What each symbol does to the states:
from | ~ *
w617 | w625 w263
w833 | w817 w71
w94 | w53 w817
w613 | w982 w728
w154 | w427 w714
w956 | w68 w784
w865 | w796 w72
w115 | w133 w427
w427 | w115 w995
w656 | w884 w956
w793 | w994 w681
w467 | w747 w674
w208 | w471 w625
w760 | w728 w202
w647 | w479 w303
w471 | w435 w435
w742 | w793 w179
w847 | w805 w491
w263 | w105 w928
w133 | w651 w714
w44 | w742 w674
w365 | w263 w427
w714 | w133 w365
w68 | w656 w806
w804 | w833 w808
w704 | w714 w115
w202 | w865 w994
w924 | w674 w865
w817 | w53 w456
w491 | w854 w133
w879 | w616 w833
w105 | w784 w147
w53 | w865 w796
w625 | w435 w105
w796 | w817 w169
w71 | w651 w94
w584 | w879 w681
w33 | w169 w540
w169 | w456 w158
w878 | w414 w879
w479 | w753 w287
w753 | w928 w647
w884 | w44 w68
w287 | w647 w471
w303 | w287 w208
w681 | w742 w747
w616 | w878 w584
w806 | w956 w202
w747 | w656 w742
w975 | w964 w263
w651 | w964 w714
w674 | w760 w797
w147 | w263 w982
w797 | w456 w68
w805 | w540 w854
w994 | w784 w742
w964 | w154 w982
w854 | w847 w975
w158 | w33 w169
w784 | w806 w793
w435 | w44 w617
w179 | w681 w467
w456 | w796 w33
w995 | w975 w617
w72 | w202 w817
w414 | w72 w797
w728 | w626 w884
w540 | w158 w847
w928 | w147 w303
w982 | w928 w626
w808 | w71 w53
w626 | w613 w674

In the rows, 571 means zero.

The rows follow the links: the fewer symbols apart two states are, the more alike their rows tend to be.

Each row is also shifted at random along 7 hidden directions that mean nothing.

Name the state of each row.
399 502 467 420 612 620 589 618 459 491 530 419 334 468 689 587 561 605 403 557 668 514 557 679 515 464 531 640 575 672 483 559 535 593 538 597 457 436 613 654 561 533 686 528 614 440 658 548 443 614 511 573 535 551 572 419 605 565 525 618 432 562; state w714
434 586 594 486 509 561 457 543 560 628 685 613 666 631 523 779 582 430 627 602 444 534 564 344 675 695 730 557 561 522 518 337 507 505 613 542 510 597 429 372 538 543 389 435 620 631 616 658 691 537 566 476 627 537 655 624 532 509 663 594 605 694; state w994
460 545 557 525 491 521 505 579 514 611 560 558 614 579 660 623 643 553 498 557 458 505 604 426 648 515 535 576 542 584 505 591 468 521 608 585 616 569 497 539 492 447 495 446 569 674 572 635 557 635 557 592 529 540 544 539 550 527 610 592 492 521; state w33
704 660 561 483 540 542 603 578 593 582 539 477 521 526 660 627 634 581 512 598 338 491 578 486 583 457 547 697 570 585 539 562 458 543 614 612 481 570 611 536 558 460 518 408 579 649 474 544 460 708 575 672 513 557 521 530 498 524 488 544 460 578; state w158
622 437 509 585 499 554 467 650 509 636 667 553 483 650 591 559 608 567 500 518 613 507 630 655 646 591 470 464 493 515 491 578 539 538 629 619 601 483 601 477 430 578 606 499 652 659 678 572 592 582 517 544 534 487 567 571 623 485 693 628 512 617; state w414
781 652 615 527 662 585 600 482 592 588 628 487 564 608 566 592 598 571 533 598 479 547 648 659 556 459 592 645 665 452 605 546 572 595 561 580 479 573 567 532 620 601 630 584 592 623 500 487 483 610 518 596 565 572 556 501 545 639 509 607 486 529; state w847
724 615 551 500 596 647 624 613 660 526 633 629 512 548 509 736 586 546 690 706 544 495 655 429 527 701 644 654 628 555 510 400 507 507 513 490 504 539 567 440 637 540 470 494 606 568 543 454 663 513 616 466 609 493 711 630 551 564 581 658 561 647; state w647
227 518 544 589 612 522 501 552 481 556 507 586 628 594 590 588 615 614 554 565 699 617 611 525 594 633 523 507 512 611 520 643 580 564 581 536 622 517 512 607 526 522 549 614 545 525 629 690 582 507 559 544 597 604 525 534 672 581 606 570 653 507; state w704
483 465 489 473 598 687 637 724 448 511 619 613 278 504 547 644 484 560 472 548 665 450 448 561 609 563 558 642 580 702 478 457 451 468 581 668 649 476 507 495 415 569 547 411 666 517 736 475 632 517 549 476 458 601 666 504 572 408 750 711 495 573; state w804
722 501 600 520 641 490 479 489 313 708 771 470 483 515 437 676 492 617 396 650 473 471 615 575 730 457 620 653 458 391 353 490 282 633 562 613 419 503 436 399 405 686 495 332 606 702 714 744 503 581 366 719 512 520 449 499 640 518 691 537 451 649; state w995
747 621 547 691 645 519 572 536 573 591 491 605 718 583 608 489 493 622 612 521 618 688 561 722 599 540 469 523 492 523 685 739 723 618 657 594 672 631 673 538 611 643 626 700 573 638 454 608 597 581 603 701 622 557 473 606 602 602 510 483 735 602; state w68
731 356 359 489 390 616 480 822 446 547 633 433 365 651 694 526 526 488 389 559 605 374 501 703 587 385 468 572 623 726 431 685 546 406 678 660 593 404 675 648 484 418 576 354 714 388 731 589 563 552 554 617 473 504 576 509 543 307 656 570 415 575; state w471
271 402 543 482 375 589 415 640 562 543 560 516 627 622 681 530 641 412 485 474 711 559 543 628 545 569 588 417 666 685 543 584 712 564 585 591 581 566 510 812 653 447 694 665 557 370 685 647 578 563 590 432 583 603 657 522 536 657 580 616 451 528; state w179
736 626 597 653 529 483 426 595 701 652 628 558 634 770 578 559 728 573 677 592 320 506 600 514 606 639 566 446 509 520 550 539 481 462 707 633 527 504 656 417 447 571 376 472 544 678 516 630 531 629 525 645 539 584 535 656 528 402 585 499 557 592; state w616
409 357 594 695 506 475 413 539 476 650 679 579 794 559 523 472 555 557 541 483 694 626 655 717 593 491 495 398 580 477 444 797 661 656 585 545 654 601 508 788 676 644 704 683 508 541 664 786 610 515 466 632 629 500 466 583 645 705 668 504 512 512; state w208
328 505 451 508 583 618 582 663 359 554 519 547 475 407 663 560 376 590 392 509 665 530 451 700 683 431 493 623 485 656 528 683 541 616 604 650 679 580 600 576 484 670 676 569 647 605 608 600 583 615 566 717 515 471 529 543 613 525 635 572 547 640; state w202
511 633 661 617 722 449 520 478 531 630 642 571 749 362 507 562 542 685 562 501 404 632 557 666 631 479 596 682 414 434 548 745 448 770 648 632 572 665 532 636 651 819 702 639 442 793 522 658 483 657 461 799 574 512 361 632 623 745 595 413 594 583; state w865
350 537 612 613 491 550 643 490 622 598 620 554 606 595 485 542 588 534 635 552 594 608 589 451 487 582 654 558 648 551 549 520 640 566 476 451 497 610 508 653 621 518 543 520 613 514 618 622 627 514 572 475 633 542 604 575 544 563 585 538 570 598; state w617
762 670 632 556 583 555 665 527 704 602 686 446 570 558 463 594 592 584 666 635 346 570 583 565 473 503 688 744 628 468 572 527 521 615 560 533 339 599 634 594 710 604 568 457 593 579 497 516 505 581 562 654 607 517 531 622 511 580 472 455 536 671; state w435
661 708 604 474 558 577 617 526 642 579 662 530 515 563 512 645 626 524 616 683 434 485 613 430 586 630 782 723 562 476 625 390 418 658 450 462 411 598 540 462 546 667 551 518 592 666 585 429 558 607 578 544 611 475 642 658 557 578 547 549 554 648; state w728
467 596 527 559 524 667 733 682 579 471 431 584 480 498 596 438 523 603 523 539 710 602 458 653 511 550 518 685 583 725 712 708 665 612 521 561 650 611 657 750 611 546 736 685 592 460 548 397 584 548 723 573 544 598 595 592 588 604 492 574 665 554; state w924
654 553 531 411 494 657 546 716 467 551 565 459 426 533 588 597 498 520 404 627 542 463 465 677 631 488 592 685 579 663 528 518 457 560 576 680 468 538 585 607 559 555 617 490 603 476 598 513 521 610 628 643 478 605 601 561 545 543 524 591 462 641; state w467

From each start, follow one symbol. Which state do you reach?
Answers are names.
875 702 610 663 609 501 613 438 750 566 510 541 639 716 638 486 660 575 701 572 440 626 565 535 465 535 603 523 651 543 710 591 674 532 589 534 524 579 639 571 592 514 461 578 538 534 488 601 485 607 552 579 596 670 516 534 497 494 457 460 622 481
*	w263
328 440 525 592 500 634 614 614 609 486 534 647 574 532 576 567 558 511 629 565 792 582 622 520 466 638 547 471 694 689 514 585 716 532 473 462 670 573 570 703 684 506 614 679 582 428 608 548 694 481 633 417 633 499 716 592 576 627 588 666 538 544
~	w287
476 649 482 560 496 622 604 685 547 521 462 610 533 630 637 501 524 546 542 638 564 497 468 486 652 569 600 635 539 711 659 647 518 514 558 565 682 572 630 527 413 554 501 547 616 563 580 500 611 569 691 636 516 547 595 661 563 399 563 522 677 554
~	w728
536 600 581 481 662 593 631 527 650 501 582 501 421 532 597 639 666 586 602 560 602 594 597 556 437 624 658 644 619 573 600 456 579 617 514 523 413 493 563 605 658 561 645 578 568 472 624 476 486 567 532 440 615 610 618 470 580 637 529 602 540 555
*	w714
399 442 583 494 494 542 361 586 396 650 678 532 695 560 542 647 528 479 434 568 592 521 569 637 726 557 615 485 527 508 446 539 486 619 617 643 546 593 432 596 553 627 612 585 551 596 668 725 599 577 514 613 551 558 550 580 610 658 657 597 481 618
~	w656
331 663 563 471 685 711 814 567 419 478 446 572 255 385 493 627 389 673 467 720 673 523 475 461 593 557 629 783 557 695 525 401 381 573 358 539 525 557 528 453 410 622 487 491 621 541 591 441 555 556 610 596 496 599 648 506 585 482 539 653 553 596
~	w154
435 610 563 563 554 534 556 519 593 568 510 526 665 609 705 531 643 555 524 545 460 546 613 539 550 441 535 551 651 612 588 672 599 538 600 587 605 597 568 638 587 484 568 585 546 599 496 610 489 660 554 624 537 556 548 518 516 578 516 558 493 452
*	w847
521 585 546 560 558 633 694 602 537 562 536 590 485 524 537 545 515 631 537 551 697 612 600 605 571 603 499 639 525 561 621 592 624 623 519 528 604 611 616 538 556 578 695 619 654 626 539 435 640 567 662 554 588 503 598 602 622 626 553 632 631 649
~	w456
738 592 538 589 479 581 563 649 754 578 577 507 460 744 642 516 708 556 643 554 447 523 583 580 487 612 518 483 600 615 600 513 607 460 645 605 502 480 733 509 515 483 502 495 624 546 543 486 527 624 593 518 541 571 618 596 501 405 527 569 526 603
*	w879
452 600 591 588 665 653 694 624 564 521 557 729 473 543 456 639 510 610 634 567 623 579 478 433 595 682 591 655 577 649 596 493 510 488 566 589 701 568 481 470 485 578 465 500 596 567 618 492 692 449 616 466 526 670 632 589 587 478 700 644 697 549
~	w71
412 646 591 521 695 687 743 520 520 503 499 528 459 519 540 564 487 628 492 624 665 587 600 664 508 472 562 684 695 585 610 558 612 583 448 543 545 597 552 588 604 593 663 656 620 532 499 444 537 549 596 569 543 594 625 473 581 644 491 685 534 519
*	w133
715 556 642 608 582 590 587 571 642 613 652 563 482 622 474 564 624 602 619 568 562 577 627 637 554 643 544 512 555 488 541 459 546 577 567 605 494 543 612 485 541 618 584 568 584 627 564 485 557 573 546 524 559 595 610 588 570 586 588 648 510 631
*	w833
746 471 601 571 610 511 463 589 556 605 713 640 593 577 540 631 652 552 591 476 567 569 574 559 609 641 595 548 520 488 555 558 518 582 674 618 630 523 468 541 555 603 586 507 549 619 719 604 611 509 477 468 563 610 539 542 618 574 748 587 611 533
*	w817
436 490 576 519 659 584 619 570 427 604 678 521 455 325 511 578 479 660 434 468 655 575 572 757 589 482 529 673 475 496 484 616 514 756 547 616 547 587 546 620 608 768 824 627 602 690 626 521 537 630 495 645 554 461 514 526 654 723 642 610 470 648
*	w817
764 583 526 474 665 520 492 557 563 561 624 414 483 594 665 620 661 598 490 582 489 518 616 691 533 497 566 635 538 525 534 565 504 601 643 615 412 439 623 554 601 577 623 513 560 549 591 583 407 632 462 621 561 583 490 451 605 566 515 532 498 543
~	w651
999 573 569 709 533 467 545 586 643 618 550 493 664 632 616 399 549 612 604 530 428 602 498 770 511 386 485 537 565 552 622 794 666 568 691 647 542 566 743 703 646 554 573 537 535 509 486 691 476 612 549 781 557 611 390 584 505 501 467 363 584 553
*	w105
538 381 631 563 539 469 404 525 574 649 807 649 670 591 541 655 751 501 612 388 630 599 684 480 586 706 631 471 529 409 515 523 574 654 640 537 608 539 371 588 601 573 670 561 542 653 784 654 647 507 425 329 647 534 585 534 642 692 813 637 552 523
*	w456
326 487 597 463 523 594 624 549 475 585 615 550 478 408 555 645 583 578 474 493 619 572 637 482 588 547 565 653 563 551 470 518 508 655 488 534 541 603 458 609 597 534 699 519 601 657 636 517 592 606 561 486 575 494 610 508 598 714 646 684 458 583
*	w33
